Each row is followed by one of two labels, saying whether the row has a hidden trait. Each part has a new trait and two new labels.
In the rows, 100 means zero.
102, 109, 101, 122, 96, 101, 123, 116, 87, 118, 122, 144, 62, 97, 111, 77, 108, 132, 80, 127, 91, 135, 71, 99, 136, 97, 108, 128, 116, 114, 135, 91, 78, 100, 59, 87, 139, 109, 97, 70, 107, 74, 88, 96, 96, 96, 126, 78, 80, 76, 100, 105, 103, 86, 119, 112, 142, 127, 87, 145, 115, 80, 122, 112, 98, 125, 116, 98, 82, 107, 98, 97, 104, 95, 92, 99, 58, 104, 87, 127, 95, 117, 125 : Z876
83, 56, 91, 85, 101, 96, 122, 90, 116, 86, 104, 72, 70, 107, 76, 120, 103, 104, 105, 82, 142, 84, 91, 93, 67, 97, 102, 8, 103, 75, 103, 103, 90, 107, 132, 102, 59, 116, 108, 71, 86, 105, 114, 96, 116, 108, 99, 112, 115, 103, 84, 94, 94, 76, 108, 32, 101, 89, 96, 72, 59, 97, 120, 59, 121, 90, 68, 121, 96, 103, 135, 101, 113, 109, 95, 104, 106, 115, 140, 122, 95, 106, 81 : Z876
106, 104, 88, 90, 87, 103, 107, 77, 114, 110, 107, 88, 89, 103, 137, 106, 100, 92, 76, 101, 119, 95, 113, 116, 89, 99, 124, 92, 116, 62, 77, 93, 90, 101, 141, 79, 155, 118, 67, 100, 127, 112, 123, 114, 109, 101, 94, 95, 95, 94, 111, 122, 100, 127, 96, 112, 117, 100, 125, 130, 88, 117, 106, 136, 106, 130, 76, 124, 106, 89, 117, 93, 121, 80, 91, 107, 110, 120, 89, 109, 92, 108, 108 : Z876
77, 42, 67, 73, 95, 101, 96, 87, 118, 98, 126, 81, 68, 113, 103, 108, 95, 123, 57, 84, 127, 112, 80, 105, 92, 89, 117, 35, 100, 74, 134, 93, 70, 107, 146, 90, 115, 120, 78, 84, 96, 99, 96, 89, 94, 90, 114, 107, 110, 109, 98, 100, 98, 89, 109, 50, 98, 106, 99, 105, 74, 95, 140, 90, 70, 144, 42, 110, 93, 94, 113, 96, 137, 95, 91, 112, 59, 108, 160, 122, 95, 104, 88 : Z184
93, 109, 82, 116, 84, 97, 109, 111, 92, 101, 122, 119, 58, 106, 127, 109, 116, 99, 79, 116, 113, 148, 92, 103, 95, 84, 109, 60, 91, 81, 107, 85, 109, 114, 100, 66, 125, 111, 60, 91, 127, 116, 95, 107, 95, 108, 109, 122, 129, 93, 97, 110, 97, 77, 73, 42, 135, 88, 69, 82, 92, 74, 152, 83, 105, 118, 41, 109, 79, 76, 119, 100, 114, 125, 86, 105, 108, 106, 105, 130, 86, 115, 114 : Z876
95, 126, 86, 95, 100, 99, 138, 105, 102, 101, 112, 130, 50, 87, 90, 88, 92, 106, 137, 104, 96, 66, 88, 96, 94, 103, 123, 126, 109, 87, 108, 107, 101, 112, 56, 85, 75, 113, 82, 72, 125, 94, 97, 118, 114, 107, 129, 59, 94, 79, 84, 109, 108, 104, 121, 95, 170, 106, 109, 127, 68, 71, 126, 73, 145, 112, 74, 125, 61, 106, 157, 97, 73, 94, 79, 98, 93, 118, 98, 162, 105, 114, 122 : Z184
92, 85, 62, 96, 94, 98, 96, 106, 113, 108, 108, 100, 47, 103, 85, 87, 74, 118, 104, 117, 86, 72, 88, 106, 99, 88, 118, 108, 96, 73, 115, 91, 96, 100, 67, 93, 97, 110, 75, 118, 108, 100, 61, 99, 86, 95, 138, 75, 128, 107, 96, 93, 109, 120, 123, 115, 130, 95, 92, 142, 103, 81, 168, 81, 97, 160, 51, 104, 76, 94, 86, 98, 109, 97, 84, 96, 107, 106, 127, 135, 104, 95, 126 : Z184
98, 144, 105, 125, 100, 95, 143, 124, 86, 99, 91, 131, 79, 99, 80, 98, 105, 91, 130, 119, 111, 104, 81, 71, 113, 104, 87, 131, 111, 114, 94, 106, 118, 101, 62, 88, 59, 98, 117, 64, 105, 89, 98, 102, 112, 128, 100, 79, 101, 76, 77, 93, 100, 67, 112, 45, 125, 95, 60, 74, 87, 65, 108, 50, 132, 49, 102, 87, 90, 108, 113, 102, 86, 120, 101, 96, 105, 90, 87, 100, 100, 120, 93 : Z876
97, 147, 73, 88, 97, 99, 141, 100, 104, 102, 95, 121, 102, 92, 110, 107, 96, 68, 129, 94, 116, 62, 114, 77, 101, 112, 117, 172, 117, 89, 83, 123, 118, 109, 110, 76, 66, 101, 80, 63, 139, 103, 116, 125, 118, 125, 94, 63, 89, 77, 85, 108, 100, 95, 106, 40, 132, 100, 85, 82, 51, 78, 104, 72, 132, 55, 58, 95, 82, 101, 137, 93, 84, 94, 88, 106, 70, 97, 100, 102, 99, 122, 82 : Z876

105, 103, 90, 104, 90, 94, 92, 107, 72, 104, 106, 95, 95, 92, 97, 78, 115, 105, 86 : Z621
103, 102, 103, 101, 98, 94, 82, 106, 94, 99, 107, 96, 96, 91, 94, 89, 115, 92, 92 : Z891
97, 98, 94, 95, 87, 101, 91, 103, 117, 85, 97, 114, 102, 67, 149, 101, 104, 117, 79 : Z891
95, 103, 108, 101, 97, 85, 91, 101, 91, 98, 99, 104, 94, 84, 106, 88, 112, 102, 86 : Z891
108, 101, 96, 104, 94, 108, 111, 114, 110, 96, 120, 105, 105, 72, 133, 135, 94, 124, 99 : Z621
95, 97, 100, 96, 91, 98, 85, 101, 102, 95, 101, 109, 98, 89, 96, 78, 114, 90, 84 : Z891
97, 99, 99, 97, 94, 103, 91, 102, 106, 94, 107, 104, 95, 79, 104, 96, 108, 104, 88 : Z891
102, 103, 105, 101, 103, 100, 89, 100, 74, 107, 104, 89, 93, 107, 85, 88, 108, 107, 93 : Z891
106, 101, 106, 104, 94, 106, 100, 111, 107, 96, 102, 102, 100, 81, 132, 130, 92, 119, 96 : Z891
108, 97, 97, 105, 81, 111, 101, 113, 127, 90, 117, 117, 111, 68, 155, 133, 102, 123, 88 : Z891
103, 105, 106, 109, 109, 104, 106, 103, 90, 112, 117, 91, 97, 109, 94, 116, 98, 110, 108 : Z621
100, 103, 105, 104, 94, 95, 91, 106, 90, 94, 121, 100, 97, 83, 93, 96, 115, 116, 88 : Z891
115, 101, 81, 106, 85, 107, 105, 133, 106, 99, 102, 143, 111, 65, 164, 143, 102, 129, 63 : Z621
100, 100, 95, 99, 96, 104, 87, 102, 103, 98, 112, 97, 91, 86, 94, 95, 112, 101, 96 : Z891
99, 100, 99, 98, 100, 100, 87, 102, 100, 99, 106, 105, 91, 86, 91, 82, 109, 97, 97 : Z891
84, 102, 127, 96, 98, 85, 98, 72, 84, 97, 94, 78, 90, 116, 82, 64, 104, 92, 104 : Z891
113, 99, 103, 101, 90, 110, 105, 115, 108, 100, 113, 104, 104, 83, 124, 122, 98, 119, 94 : Z621
101, 101, 121, 102, 95, 99, 103, 94, 97, 97, 120, 84, 99, 102, 81, 85, 112, 97, 109 : Z891
92, 101, 109, 98, 97, 98, 93, 89, 103, 95, 116, 85, 95, 101, 84, 87, 108, 102, 106 : Z891
109, 99, 105, 104, 90, 109, 98, 113, 107, 96, 102, 107, 103, 72, 135, 126, 96, 116, 87 : Z891
96, 102, 117, 106, 98, 106, 107, 96, 123, 98, 118, 82, 96, 96, 99, 113, 95, 117, 123 : Z621
100, 99, 114, 102, 91, 103, 105, 98, 123, 89, 101, 100, 102, 79, 134, 115, 93, 113, 99 : Z891
100, 102, 105, 100, 99, 97, 92, 104, 85, 97, 105, 97, 94, 93, 108, 98, 105, 114, 86 : Z891
100, 100, 86, 105, 101, 117, 109, 108, 118, 99, 114, 106, 103, 85, 118, 146, 86, 125, 110 : Z621
104, 101, 116, 106, 92, 103, 110, 98, 120, 99, 118, 89, 103, 92, 112, 112, 103, 115, 114 : Z621
86, 103, 89, 96, 105, 103, 88, 100, 104, 100, 89, 102, 86, 94, 118, 110, 88, 118, 91 : Z891
116, 103, 103, 106, 99, 105, 102, 121, 87, 108, 103, 103, 101, 95, 117, 115, 102, 113, 89 : Z621
103, 104, 118, 109, 96, 97, 108, 105, 97, 98, 120, 98, 97, 81, 99, 116, 102, 115, 104 : Z621
97, 100, 108, 96, 100, 97, 90, 97, 82, 99, 86, 103, 91, 95, 99, 87, 100, 100, 85 : Z891
117, 94, 106, 98, 90, 113, 94, 105, 100, 101, 104, 89, 100, 97, 101, 95, 98, 97, 101 : Z621
101, 104, 110, 107, 96, 97, 114, 107, 104, 95, 97, 109, 108, 88, 147, 131, 92, 124, 85 : Z621
98, 100, 108, 105, 89, 103, 110, 105, 121, 87, 114, 104, 105, 70, 140, 129, 89, 128, 92 : Z621
107, 101, 120, 106, 89, 101, 105, 100, 105, 98, 111, 87, 102, 95, 103, 91, 109, 105, 111 : Z621
101, 99, 90, 104, 96, 114, 104, 115, 118, 96, 112, 112, 104, 75, 129, 140, 88, 128, 98 : Z891
100, 104, 137, 109, 96, 87, 118, 91, 76, 101, 102, 85, 99, 109, 93, 90, 99, 100, 104 : Z621
96, 104, 98, 104, 104, 101, 88, 105, 96, 101, 120, 94, 90, 93, 88, 105, 107, 118, 102 : Z891
95, 102, 117, 103, 95, 100, 101, 93, 106, 97, 112, 85, 95, 97, 95, 93, 104, 108, 111 : Z891
83, 100, 108, 97, 102, 103, 101, 82, 129, 85, 103, 92, 95, 84, 112, 111, 87, 113, 112 : Z891
110, 100, 81, 102, 100, 117, 91, 125, 110, 106, 101, 119, 96, 71, 134, 129, 95, 122, 86 : Z891
109, 102, 79, 106, 102, 119, 110, 122, 122, 101, 122, 115, 105, 75, 131, 156, 89, 136, 102 : Z621
101, 104, 109, 108, 93, 100, 106, 110, 108, 93, 106, 107, 105, 74, 149, 134, 94, 129, 89 : Z891
98, 100, 109, 97, 93, 95, 89, 96, 93, 96, 107, 95, 96, 99, 95, 77, 115, 94, 94 : Z891
103, 99, 104, 104, 89, 104, 105, 104, 109, 95, 100, 109, 101, 74, 138, 118, 93, 117, 90 : Z891
109, 101, 109, 105, 84, 97, 101, 118, 96, 93, 91, 118, 105, 69, 157, 115, 102, 117, 69 : Z891
85, 98, 122, 95, 94, 85, 94, 76, 85, 95, 81, 91, 95, 108, 90, 54, 108, 81, 91 : Z891
102, 102, 117, 107, 94, 102, 110, 98, 113, 98, 117, 86, 99, 91, 107, 107, 102, 113, 116 : Z621
95, 102, 109, 100, 98, 94, 92, 92, 92, 97, 116, 86, 93, 98, 80, 88, 109, 105, 103 : Z891
88, 100, 104, 94, 98, 98, 93, 91, 106, 89, 97, 101, 93, 80, 123, 107, 92, 110, 90 : Z891
95, 103, 105, 101, 94, 95, 91, 98, 91, 96, 115, 94, 94, 91, 92, 91, 111, 109, 92 : Z891
98, 103, 94, 101, 99, 99, 96, 106, 96, 100, 87, 114, 98, 84, 125, 111, 95, 117, 81 : Z891
84, 100, 102, 95, 104, 106, 89, 87, 112, 90, 99, 94, 87, 93, 95, 103, 87, 109, 104 : Z891
99, 104, 114, 107, 97, 101, 101, 103, 106, 98, 124, 94, 95, 87, 98, 114, 102, 115, 109 : Z621
